Below are the code and all the weights of a small trained network. Each question names an input and a class and asks about switching units off, where a switched-off unit gives its printed mean instead of its output.

import numpy as np


def w(rows, s, z=0):
    codes = np.array(rows[::2]) - 128.0
    scale = np.full(codes.shape[1], s)
    scale[-1] = z or s
    return codes * scale


def norm(h):
    return h / np.sqrt((h * h).mean(-1, keepdims=True) + 1e-5)


def f(y):
    return np.maximum(y, 0)


def log_softmax(a):
    a = a - a.max(-1, keepdims=True)
    return a - np.log(np.exp(a).sum(-1, keepdims=True))


def net(x, mask):
    res = np.array(x, float).reshape(1, 7) / 4 @ E
    u = 0
    for l in range(2):
        y = f(norm(res) @ A[l][:, :-1].T + A[l][:, -1])
        res = res + np.where(mask[u : u + 8], y, B[l][:, -1]) @ B[l][:, :-1]
        u += 8
    return log_softmax(norm(res)[-1] @ U[:, :-1].T + U[:, -1])


A, B = {}, {}
E = w([
[118,97,76,74,129,26,206],'x0',
[65,143,143,170,176,122,167],'x1',
[142,129,68,168,125,57,144],'x2',
[252,150,44,175,172,167,113],'x3',
[88,211,144,99,179,83,90],'x4',
[109,214,113,49,32,149,106],'x5',
[50,84,47,73,117,205,164],'x6',
],0.0048)
A[0] = w([
[143,62,145,164,76,207,128,180],'0.n0',
[135,117,221,150,156,111,63,144],'0.n1',
[87,121,94,86,124,52,79,7],'0.n2',
[43,97,136,129,188,176,165,58],'0.n3',
[72,143,115,8,106,5,160,64],'0.n4',
[116,41,124,110,1,124,97,75],'0.n5',
[68,104,117,111,28,95,123,22],'0.n6',
[203,99,116,106,200,108,137,169],'0.n7',
],0.0081,0.002)
B[0] = w([
[68,121,132,47,78,107,87,209],'0.n0',
[72,149,172,201,114,92,79,207],'0.n1',
[130,169,199,108,163,66,197,168],'0.n2',
[72,91,185,255,192,147,125,188],'0.n3',
[208,222,210,107,235,116,54,254],'0.n4',
[76,142,40,7,91,95,197,207],'0.n5',
[187,144,128,73,103,154,101,194],'0.n6',
[119,75,76,158,14,153,177,188],'0.n7',
],0.0068,0.0061)
A[1] = w([
[153,219,104,148,36,182,65,149],'1.n0',
[183,210,176,109,59,93,162,118],'1.n1',
[184,160,43,97,173,158,158,116],'1.n2',
[110,122,107,109,38,254,82,125],'1.n3',
[91,201,45,136,124,137,7,127],'1.n4',
[11,79,199,133,200,182,140,252],'1.n5',
[103,126,226,205,100,114,67,122],'1.n6',
[120,83,6,161,113,116,186,139],'1.n7',
],0.008,0.0031)
B[1] = w([
[132,30,125,168,167,158,120,231],'1.n0',
[115,131,172,139,135,123,131,222],'1.n1',
[124,119,180,209,135,128,73,174],'1.n2',
[142,109,133,69,126,157,98,221],'1.n3',
[124,69,180,163,196,132,87,205],'1.n4',
[87,127,147,233,54,56,136,253],'1.n5',
[2,97,171,174,193,163,148,243],'1.n6',
[153,177,78,146,101,47,148,192],'1.n7',
],0.0095,0.0064)
U = w([
[150,158,65,93,195,203,212,3],'0',
[202,127,16,196,85,55,175,172],'1',
[215,247,173,22,176,60,112,146],'2',
[86,105,85,37,22,118,131,134],'3',
[50,117,197,224,178,103,97,190],'4',
[171,51,115,80,146,212,54,142],'5',
[168,210,90,129,114,215,183,25],'6',
],0.012,0.0056)

Each question gives the input, the list of numbers given to net, and the class t.
The units are the neurons (one row each of A and B). Each row of codes is followed by its name. A weight is (code - 128) times the scale printed after its matrix; where a second scale follows, it is the last column's (A, B and U).
mask holds one flag per neuron, layer by layer. A switched-off neuron (its flag False) gives its mean, the last column of its row in B, instead of its output. The means were averaged over made-up inputs and are rounded, as every weight is.
A unit's drop is (log p(t) with every unit on - log p(t) with that unit switched off) / (log p(t) with every unit on - log p(t) with every unit switched off).
The circuit of an input: a set's keep is (log p(t) with only the set's units on - log p(t) with every unit switched off) / (log p(t) with every unit on - log p(t) with every unit switched off). Starting from the 12 units with the biggest drops (on a tie, the unit counted first), units are removed one at a time, each time the one whose removal leaves the highest keep (on an exact tie, the one counted first), for as long as the keep stays at least 0.8.
circuit, biggest first: the units of the circuit, biggest drop first
unit that matters most: the unit with the biggest drop
k most important neurons: the k neurons with the biggest drops, biggest first
k most important neurons of layer l: the k neurons of layer l with the biggest drops, biggest first
drop of u: that unit's drop, to one decimal
input [4,7,-3,4,-1,-3,-3], class 1: circuit, biggest first => 0.n7, 0.n4, 1.n7
input [0,-7,7,4,-8,6,-2], class 3: circuit, biggest first => 0.n5, 0.n0
input [7,6,3,8,2,4,4], class 1: 4 most important neurons => 1.n6, 1.n7, 0.n7, 0.n1
input [-6,4,4,4,1,5,5], class 5: unit that matters most => 1.n3
input [2,1,6,2,0,-5,-6], class 1: circuit, biggest first => 0.n4, 0.n7, 1.n7
input [6,-6,-7,7,-7,1,-3], class 1: circuit, biggest first => 1.n7, 0.n4
input [-1,-6,7,6,-6,6,5], class 3: 2 most important neurons => 0.n4, 0.n5
input [7,8,4,5,3,7,-4], class 2: 2 most important neurons of layer 1 => 1.n6, 1.n5
input [-2,1,0,6,-8,-2,7], class 1: 2 most important neurons => 1.n7, 0.n4
input [7,-7,-1,-6,-6,-5,2], class 3: 2 most important neurons of layer 0 => 0.n5, 0.n0
input [4,8,-6,8,-8,6,-4], class 5: 2 most important neurons of layer 1 => 1.n3, 1.n5
input [7,-8,3,-6,-5,-7,-2], class 2: 2 most important neurons => 0.n4, 1.n5
input [-7,-2,-8,-8,-6,8,8], class 3: 2 most important neurons => 0.n5, 0.n4
input [8,-3,3,5,1,5,5], class 2: circuit, biggest first => 0.n4
input [-6,5,1,7,6,7,1], class 5: drop of 1.n5 => 0.2
input [4,2,-6,3,5,8,-3], class 2: drop of 0.n4 => 0.2
input [8,-2,2,1,-3,6,8], class 2: drop of 0.n4 => 0.2
